(in the rows, 128 means zero)
Each row is followed by its group and then its class within the group.
[146 126 147 188 113 211 135 146 128 179 102 102 103 117 149 102 150 118
 114 121 116 156  90 100 161  90 105 137  96  99 119 134 145 138 103 119
 136  98 133 188 119 106 127 156 131 154 238 101 111 130 124  84  99 129
  75] | P:mosa
[149 136 137 181 114 199 140 143 129 186 104 102  87 110 157 109 145 121
 114 128 120 167  86  98 148 106 108 140  97  99 113 150 143 139 101  99
 127  97 138 184 105  95 123 153 129 150 244  92 123 135 127  83 102 120
  59] | X:seva
[138 169 147 157 125 197 128 156 128 170 109 104  96 106 137 106 155 135
 114 108 116 158  96 115 105 111  98 130  97 104 122 128 161 116 112 112
 137 133 147 163 143  90 142 124 129 133 218 100  93 130 133 102 126 140
  85] | A:nel
[141 130 125 129 125 160 128 156 131 130 110 129 124 156 136 118 129 122
 115 168 135 130 104 134 157 135 131 104 124 138 136 131 116 135 119 122
 125 118 155  91 128 132 108 140 124 149 161 118 143 125 131 105 106 120
 113] | X:seva
[147 123 152 216 122 191 143 145 115 170 106 132 129 115 152 100 147 121
 111 142 115 168  88 103 146  99  90 127  95 100 116 146 145 134 116 118
 132 109 148 175 134  87 135 158 133 149 212 107 114 133 131  88 111 131
  82] | P:mame
[147 118 125 136 124 165  98 154 147 137 143 102 113 139 124 147 121 143
 132  85 140 144 124 124 124 137 116 149 104 142 138 110 133 132 123 127
 142 140 156 137 150 125 112  89 118 133 132 133 100 118 126 123 114 130
 137] | A:Siv
[147 146 135 165 116 192 121 148 129 168  94 108 110 132 153 109 146 116
 109 151 138 152  81  90 152 115 104 125 107 113 114 138 135 123 115 104
 116 107 144 177 132 116 119 150 128 143 219 110 135 130 137  89  98 122
  75] | X:seva
[124 160 111 134 118 198 136 118 118 162 115 112 100 105 152 115 147 129
 113  95 115 153  86 105 151 109 109 132 109  82 117 145 152 113 111  88
 119 156 136 161 106 109 134 125 127 131 229  80  72 114 140 106 122 125
  83] | N:nur
[141 138 137 164 129 166 136 142 146 153 116 125 114 124 138  92 142 123
 118 153 130 145 121 124 127 107 112 114 102 119 129 142 154 126 117 141
 131  58 111 158 132 120 130 149 131 128 169 125 142 136 127 106 129 129
 105] | P:mame
[148 114 141 146 133 148 117 147 125 134 135 114 108 134 140 128 131 141
 116  84 123 151 123 110 128 133 116 133 117 122 130 113 141 119 131 130
 146 152 145 145 135 123 134 112 125 129 150 140  95 134 132 115 124 139
 114] | A:nel
[126 127 125 111 130 137 119 153 130 115 141 109 118 140 124 136 130 133
 127 115 122 134 135 133 125 113 117 132 136 146 136 115 142 112 132 126
 133 137 136 125 134 127 128 109 116 128 123 129 152 112 128 130 126 140
 136] | N:nur
[155 123 131 174 116 184 132 153 130 184  92 100 105 128 151 112 149 116
 112 141 128 147  91 112 153 117 110 134 106 115 112 126 134 118 114 122
 138  81 140 176 129  98 124 143 134 156 220 107 140 137 141  85  90 128
  85] | P:mosa
[127 138 122 114 132 153 110 147 130 131 133 111 109 123 125 116 138 118
 144  95 128 134 117 134 134 147 115 136 143 125 112 115 142 130 112 108
 133 137 145 131 128 132 125 100 130 131 121 107  96 114 115 122 114 128
 123] | N:nur
[ 98 165 131 104 135 171 127 137 112 145 128 112 100 100 138 118 164 127
 108  81 107 195 100 114 125 139 113 132 110  87 121 113 151 128 117  97
 134 178 131 142 117 146 141 111 125 122 187  95  62 114 140 120 115 132
 107] | N:geb
[135 129 143 180 134 175 149 136 129 170 106 120 101 112 141 106 149 120
 105 146 125 156 105 105 137 101 113 127 105 100 124 148 130 140 116 126
 131 108 115 173 130 102 129 150 118 136 207 111 131 126 142  84 118 125
  92] | P:mame
[128 107 144 171 129 150 135 142 126 148 116 127 122 136 141 119 123 119
 124 148 130 135 151 120 144 113 123 135 110 126 126 129 129 142 122 140
 130  89 103 146 151 105 114 148 134 150 150 129 154 135 130 101 115 120
 123] | P:mame
[134 144 141 141 130 203 124 171 118 151 124 103  92 128 139 121 148 146
 111  99 110 150  92 115 128 124 102 126 114 116 125 112 152 124 111 108
 130 137 141 160 130 111 125 122 134 139 209 103  85  97 134 106 115 138
  98] | A:nel
[158 120 142 171 133 172 142 139 126 160 114 119 113 126 132 101 139 124
 111 174 125 154 115 105 135 109 109 129 114 107 121 141 145 128 123 125
 143 110 126 157 128 108 119 147 148 134 178 106 140 132 137 106 112 130
  97] | P:mame
[108 163 129 110 136 163 120 137 118 137 144 119  97 109 133 125 127 140
 119  94 112 132 119 128 122 129 119 117 112 108 132 130 137 124 126 118
 124 170 131 138 114 131 147 115 121 104 161 104  74 114 135 134 130 139
 120] | N:geb
[146 136 144 174 131 212 134 162 125 189  97  98  92 125 149 108 144 117
 103 141 123 167  85 114 154 107  88 133  98 107 112 139 146 135 117 111
 128 106 145 183 126  87 114 151 136 165 252  95 128 125 133  66 104 128
  70] | X:seva
[126 139 132 126 123 135 129 160 124 139 130 109  94 124 136 127 133 152
 118 119 116 140 107 130 148 126 115 124 127 122 114 125 150 128 117 110
 126 159 143 138 123 122 127 118 122 121 164 108  80 110 135 118 117 144
 106] | N:nur
[144 132 125 162 109 196 130 165 131 167 101 105 107 130 147 112 144 117
 106 162 125 144  86 123 160 129 104 112 108 110 118 128 135 129 108  96
 123 112 161 159 126 111 114 154 128 152 228 104 133 138 138  94  97 113
  72] | X:seva
[144 132 140 158 132 182 133 134 126 169 111 118 108 121 154 102 140 116
 112 158 129 151 108 112 134 109 109 125 106 113 107 150 144 121 110 106
 135 117 123 184 132 111 126 146 128 136 206  99 130 130 142 102 124 119
  87] | P:mame
[142 139 138 154 126 190 107 160 122 132 124  86  80 123 141 148 142 142
 115  76 115 175  93  94 143 126  75 144  99 132 117 114 149 114 102 108
 160 143 139 149 114 103 119 101 128 138 186  86  83  99 132 101 120 150
 100] | A:Siv
[160 117 142 181 121 192 125 154 134 172 106 102 107 120 151 104 152 124
 111 161 117 164  88 125 160  91 101 129  97 120 111 136 138 145 108 118
 139 100 148 182 136  97 108 155 123 159 226 129 132 151 134  88  95 125
  83] | P:mosa
[105 135 122  89 138 117 109 151 127 105 160 126 147 148 112 127 129 154
 119 116 121 106 133 157 108 146 136 109 143 131 140 123 123 119 140 133
 142 186 138  96 127 148 131 100 123  99 107 131 111 110 131 153 150 151
 148] | N:geb
[140 116 119 150 122 142 127 171 129 150 113 113 110 147 137 121 119 115
 129 167 127 121 109 133 145 129 129 115 124 132 131 130 127 130 122 122
 129 116 159 140 122 123 114 144 123 123 164  92 153 129 130 108 114 125
 114] | X:seva
[144 117 128 150 120 141 137 135 133 128 125 129 110 140 120 114  92 125
 127 162 130 132 126 123 132 121 123 118 113 131 126 138 146 125 128 138
 136 110 132 131 142 133 124 150 123 126 140 128 136 128 141 117 118 128
 124] | P:mame
[150 140 130 152 109 173 104 143 137 157 129 105 102 117 140 150 136 140
 130  61 121 163 108 102 139 137 114 161 109 122 117 111 151 128 119 111
 142 133 141 146 130 105 126  92 130 137 175 108  93 114 128  97 115 139
 120] | A:Siv
[126 133 131 122 126 151 112 148 132 100 134 125 126 134 139 131 136 137
 128 123 121 125 115 132 138 137 120 130 112 148 116 120 122 125 120 114
 125 146 141 125 125 126 117 105 136 128 149 115 112 115 133 124 113 133
 116] | N:nur
[136 138 144 151 125 184 112 165 126 156 127 106  98 120 132 148 141 148
 137 101 115 144 113 120 145 118 111 131 108 132 126 116 151 132 129 120
 129 142 136 153 145 123 127 111 125 120 172 111  91 113 123 103 115 140
 124] | A:nel
